[[122 125 117 146 137]
 [112 123 133 108 132]
 [137 116 123 129 113]
 [128 127 123 118 141]
 [111 115 131 128 119]
 [128 132 115 140 105]
 [118 142 135 142 121]
 [111 103 119 123 132]
 [134 132 118 134 124]]
->
[[137 122 125 117 146]
 [132 112 123 133 108]
 [113 137 116 123 129]
 [141 128 127 123 118]
 [119 111 115 131 128]
 [105 128 132 115 140]
 [121 118 142 135 142]
 [132 111 103 119 123]
 [124 134 132 118 134]]

[[157 127 129 143]
 [118 135 132 125]
 [152 138 143 135]
 [146 134 139 134]
 [107 141 141 117]
 [133 122 124 135]
 [155 129 134 140]
 [150 128 129 139]
 [113 130 127 125]
 [106 130 129 121]
 [139 131 133 133]]
->
[[143 157 127 129]
 [125 118 135 132]
 [135 152 138 143]
 [134 146 134 139]
 [117 107 141 141]
 [135 133 122 124]
 [140 155 129 134]
 [139 150 128 129]
 [125 113 130 127]
 [121 106 130 129]
 [133 139 131 133]]

[[121 124 115 124 142 118 137 133]
 [122 122 125 132 135 129 139 132]
 [138 126 121 135 137 117 121 140]
 [134 132 128 124 121 125 118 127]
 [126 132 142 120 108 147 121 115]
 [127 127 119 135 152 114 134 138]
 [146 141 147 125 106 140  98 118]]
->
[[133 121 124 115 124 142 118 137]
 [132 122 122 125 132 135 129 139]
 [140 138 126 121 135 137 117 121]
 [127 134 132 128 124 121 125 118]
 [115 126 132 142 120 108 147 121]
 [138 127 127 119 135 152 114 134]
 [118 146 141 147 125 106 140  98]]

[[124 126 127 131 126 126 132 125 126 125 133 151]
 [124 137 129 128 126 135 118 125 135 126 136 123]
 [125 126 129 124 126 126 136 133 126 126 117 114]
 [124 126 129 128 133 126 107 125 126 126 133 132]]
->
[[151 124 126 127 131 126 126 132 125 126 125 133]
 [123 124 137 129 128 126 135 118 125 135 126 136]
 [114 125 126 129 124 126 126 136 133 126 126 117]
 [132 124 126 129 128 133 126 107 125 126 126 133]]

[[111 137 141 128]
 [130 127 128 129]
 [129 127 129 128]
 [130 127 127 128]
 [136 102 112 134]]
->
[[128 111 137 141]
 [129 130 127 128]
 [128 129 127 129]
 [128 130 127 127]
 [134 136 102 112]]

[[132 129 100 126 143 113 128 127 129]
 [141 117 124 129 119 134 104 108 152]
 [113 117 140 122 125 127 126 121 130]]
->
[[129 132 129 100 126 143 113 128 127]
 [152 141 117 124 129 119 134 104 108]
 [130 113 117 140 122 125 127 126 121]]

[[120 154 135 133 105 145 118]
 [131 103 121 118 126 118 107]
 [114 154 140 137 117 145 122]
 [111 151 142 138 126 144 123]
 [125 100 126 121 138 118 107]
 [118 152 137 134 112 144 120]
 [128 101 124 119 132 118 106]]
->
[[118 120 154 135 133 105 145]
 [107 131 103 121 118 126 118]
 [122 114 154 140 137 117 145]
 [123 111 151 142 138 126 144]
 [107 125 100 126 121 138 118]
 [120 118 152 137 134 112 144]
 [106 128 101 124 119 132 118]]

[[127 127 128 128 127 126 126 127 127 126 126 126 127 127 127 127]
 [117 116 132 116 117 124 100 141 100 113 110 117 135 133 138 142]
 [130 125 132 133 132 117 123 128 123 117 111 110 118 126 108 126]]
->
[[127 127 127 128 128 127 126 126 127 127 126 126 126 127 127 127]
 [142 117 116 132 116 117 124 100 141 100 113 110 117 135 133 138]
 [126 130 125 132 133 132 117 123 128 123 117 111 110 118 126 108]]

[[130 126 131 127 111 105 126 132 124 128 111 124 124 138 124]
 [129 133 128 127 130 116 129 128 131 128 133 124 128 130 122]
 [128 119 131 137 129 149 126 142 117 129 133 122 114 130 129]
 [129 133 126 131 125 142 122 127 130 126 130 123 130 127 118]
 [132 140 135 130 136 112 125 122 127 127 119 124 126 131 128]
 [123 114 126 125 101 129 123 128 125 130 134 123 130 128 130]]
->
[[124 130 126 131 127 111 105 126 132 124 128 111 124 124 138]
 [122 129 133 128 127 130 116 129 128 131 128 133 124 128 130]
 [129 128 119 131 137 129 149 126 142 117 129 133 122 114 130]
 [118 129 133 126 131 125 142 122 127 130 126 130 123 130 127]
 [128 132 140 135 130 136 112 125 122 127 127 119 124 126 131]
 [130 123 114 126 125 101 129 123 128 125 130 134 123 130 128]]
---
[[136 128 143 129 115 108 105 112 121 131 134]
 [142 102 143 139 100 117 103 118 125 112 134]]
->
[[142 102 143 139 100 117 103 118 125 112 134]
 [136 128 143 129 115 108 105 112 121 131 134]]

[[133 114 112]
 [155 107 111]
 [133 149 100]
 [129 121 102]
 [143 147 101]
 [109 143 153]
 [120 142 111]]
->
[[155 107 111]
 [133 114 112]
 [129 121 102]
 [120 142 111]
 [109 143 153]
 [143 147 101]
 [133 149 100]]

[[113 127]
 [110 120]
 [146 149]
 [115 101]]
->
[[115 101]
 [110 120]
 [113 127]
 [146 149]]

[[120 115 132 108 126 139]
 [112 119 122 107 133 134]
 [113 111 128 100 130 135]]
->
[[113 111 128 100 130 135]
 [120 115 132 108 126 139]
 [112 119 122 107 133 134]]

[[131 127 146 140]
 [142 132 111 128]
 [119 141 108 126]
 [128 129 119 141]
 [122 135 132 140]
 [121 133 133 116]
 [139 131 146 126]
 [117 126 149 135]
 [138 139 114 136]
 [123 130 150 135]
 [115 121 137 132]]
->
[[115 121 137 132]
 [117 126 149 135]
 [131 127 146 140]
 [128 129 119 141]
 [123 130 150 135]
 [139 131 146 126]
 [142 132 111 128]
 [121 133 133 116]
 [122 135 132 140]
 [138 139 114 136]
 [119 141 108 126]]

[[128 153]
 [127 131]
 [129 116]
 [128 101]
 [128 148]]
->
[[128 101]
 [129 116]
 [127 131]
 [128 148]
 [128 153]]

[[140 121 131 109 127 116 130 138 131 134]
 [128 124 125 128 132 129 115 128 133 128]
 [114 144 134 154 132 141 143 127 119 124]
 [129 129 131 131 133 129 124 134 130 130]
 [125 135 134 140 136 133 131 136 127 129]]
->
[[140 121 131 109 127 116 130 138 131 134]
 [128 124 125 128 132 129 115 128 133 128]
 [129 129 131 131 133 129 124 134 130 130]
 [125 135 134 140 136 133 131 136 127 129]
 [114 144 134 154 132 141 143 127 119 124]]

[[133 122 136 100 104 123 133]
 [128 121 139 102 105 127 134]]
->
[[128 121 139 102 105 127 134]
 [133 122 136 100 104 123 133]]
---
[[122 138 126 150 131]
 [116 128 145 100 124]
 [153 143 132 110 139]]
->
[[116 128 145]
 [153 143 132]]

[[146 117 149]
 [102 117 104]
 [113 153 104]]
->
[[102 117 104]
 [113 153 104]]

[[126 129 132 149 147]
 [124 122 119 131 146]
 [127 123 135 127 124]
 [130 124 135 125 134]
 [129 119 132 116 110]]
->
[[124 122 119]
 [127 123 135]]

[[ 99 115 117]
 [124 129 134]
 [153 130 123]]
->
[[124 129 134]
 [153 130 123]]

[[101 123 101]
 [126 126 127]
 [113 110 134]]
->
[[126 126 127]
 [113 110 134]]

[[144 123 156 136]
 [124 128 123 127]
 [122 126 130 107]
 [131 125 135 115]
 [138 128  98 122]]
->
[[124 128 123]
 [122 126 130]]
